Here is a tiny trained network, its code and every weight. The questions are about switching its units off for an input and a class, where a switched-off unit gives its printed mean instead of its output.

import numpy as np


def w(rows, s, z=0):
    codes = np.array(rows[::2]) - 128.0
    scale = np.full(codes.shape[1], s)
    scale[-1] = z or s
    return codes * scale


def norm(h):
    return h / np.sqrt((h * h).mean(-1, keepdims=True) + 1e-5)


def f(y):
    return y / 2 * (1 + np.tanh(0.7978845608 * (y + 0.044715 * y**3)))


def log_softmax(a):
    a = a - a.max(-1, keepdims=True)
    return a - np.log(np.exp(a).sum(-1, keepdims=True))


def net(x, mask):
    res = np.array(x, float).reshape(1, 3) / 4 @ E
    u = 0
    for l in range(4):
        y = f(norm(res) @ A[l][:, :-1].T + A[l][:, -1])
        res = res + np.where(mask[u : u + 8], y, B[l][:, -1]) @ B[l][:, :-1]
        u += 8
    return log_softmax(norm(res)[-1] @ U[:, :-1].T + U[:, -1])


A, B = {}, {}
E = w([
[158,221,110,80],'x0',
[5,125,158,142],'x1',
[192,151,89,244],'x2',
],0.0021)
A[0] = w([
[118,128,122,108,89],'L0N0',
[150,113,63,170,71],'L0N1',
[178,196,98,128,17],'L0N2',
[209,157,143,99,49],'L0N3',
[215,77,175,103,30],'L0N4',
[109,133,148,3,22],'L0N5',
[61,90,192,128,9],'L0N6',
[103,116,129,41,11],'L0N7',
],0.0055,0.0012)
B[0] = w([
[159,118,121,123,120],'L0N0',
[125,132,194,130,155],'L0N1',
[57,72,101,141,160],'L0N2',
[57,157,34,152,166],'L0N3',
[148,203,62,107,160],'L0N4',
[189,123,254,109,248],'L0N5',
[82,58,3,104,184],'L0N6',
[170,93,181,116,176],'L0N7',
],0.0036,0.0017)
A[1] = w([
[254,74,124,105,56],'L1N0',
[92,131,163,120,144],'L1N1',
[126,127,129,134,77],'L1N2',
[155,113,159,184,16],'L1N3',
[24,172,146,127,245],'L1N4',
[175,166,111,121,81],'L1N5',
[141,111,108,208,163],'L1N6',
[161,154,204,5,19],'L1N7',
],0.0048,0.0012)
B[1] = w([
[84,179,57,71,179],'L1N0',
[173,113,95,111,149],'L1N1',
[137,121,128,130,111],'L1N2',
[100,148,219,141,118],'L1N3',
[241,138,58,79,217],'L1N4',
[52,125,90,111,137],'L1N5',
[167,191,192,136,210],'L1N6',
[252,170,207,67,251],'L1N7',
],0.0033,0.0016)
A[2] = w([
[60,15,71,94,9],'L2N0',
[104,125,120,125,99],'L2N1',
[129,154,254,48,41],'L2N2',
[161,188,23,146,156],'L2N3',
[134,78,93,114,86],'L2N4',
[127,128,134,127,129],'L2N5',
[112,124,153,138,121],'L2N6',
[120,128,145,120,126],'L2N7',
],0.0058,0.0013)
B[2] = w([
[80,3,187,65,167],'L2N0',
[140,126,122,113,115],'L2N1',
[235,196,68,113,225],'L2N2',
[64,109,25,130,253],'L2N3',
[83,87,153,130,130],'L2N4',
[129,130,131,129,127],'L2N5',
[156,128,154,122,122],'L2N6',
[142,140,144,140,125],'L2N7',
],0.0042,0.0026)
A[3] = w([
[145,211,4,126,37],'L3N0',
[142,134,60,135,79],'L3N1',
[110,89,109,131,94],'L3N2',
[221,159,221,6,155],'L3N3',
[143,141,132,78,132],'L3N4',
[175,243,54,142,4],'L3N5',
[182,136,243,201,61],'L3N6',
[40,39,140,103,47],'L3N7',
],0.003,0.0011)
B[3] = w([
[24,67,3,161,210],'L3N0',
[101,124,94,127,147],'L3N1',
[123,106,109,106,120],'L3N2',
[218,175,86,127,254],'L3N3',
[160,135,116,151,142],'L3N4',
[44,34,95,122,184],'L3N5',
[82,165,192,201,132],'L3N6',
[118,57,114,78,120],'L3N7',
],0.0029,0.0014)
U = w([
[113,164,221,246,125],'0',
[103,163,163,104,2],'1',
[233,185,147,26,164],'2',
[76,8,199,62,135],'3',
[52,150,2,164,168],'4',
],0.0099,0.0081)

Each question gives the input, the list of numbers given to net, and the class t.
The units are the neurons (one row each of A and B). Each row of codes is followed by its name. A weight is (code - 128) times the scale printed after its matrix; where a second scale follows, it is the last column's (A, B and U).
mask holds one flag per neuron, layer by layer. A switched-off neuron (its flag False) gives its mean, the last column of its row in B, instead of its output. The means were averaged over made-up inputs and are rounded, as every weight is.
A unit's drop is (log p(t) with every unit on - log p(t) with that unit switched off) / (log p(t) with every unit on - log p(t) with every unit switched off).
The circuit of an input: a set's keep is (log p(t) with only the set's units on - log p(t) with every unit switched off) / (log p(t) with every unit on - log p(t) with every unit switched off). Starting from the 12 units with the biggest drops (on a tie, the unit counted first), units are removed one at a time, each time the one whose removal leaves the highest keep (on an exact tie, the one counted first), for as long as the keep stays at least 0.8.
units of the circuit, in order: the units of the circuit, biggest drop first
unit that matters most: the unit with the biggest drop
top k neurons: the k neurons with the biggest drops, biggest first
top k neurons in layer l: the k neurons of layer l with the biggest drops, biggest first
drop when u is switched off: that unit's drop, to one decimal
input [-3,3,-7], class 2: units of the circuit, in order -> L2N2
input [-4,7,3], class 3: units of the circuit, in order -> L2N0, L0N6
input [3,7,0], class 3: units of the circuit, in order -> L0N6, L0N4, L1N6, L2N0
input [-4,-3,4], class 0: top 3 neurons in layer 1 -> L1N4, L1N3, L1N6
input [-4,4,4], class 0: top 2 neurons -> L1N6, L2N3
input [-7,-2,-8], class 2: top 2 neurons in layer 0 -> L0N5, L0N2
input [-6,-2,-8], class 2: top 3 neurons -> L0N5, L1N7, L2N2
input [2,0,0], class 4: top 2 neurons -> L0N3, L1N4
input [-3,-2,6], class 0: top 3 neurons -> L0N1, L0N6, L1N3
input [-2,-7,8], class 4: drop when L2N3 is switched off -> 0.1
input [-8,-6,-7], class 2: drop when L1N7 is switched off -> 0.2
input [-5,-2,2], class 0: drop when L1N7 is switched off -> 0.2
input [-6,-4,8], class 0: drop when L1N4 is switched off -> 0.3
input [-8,-1,3], class 0: unit that matters most -> L1N6
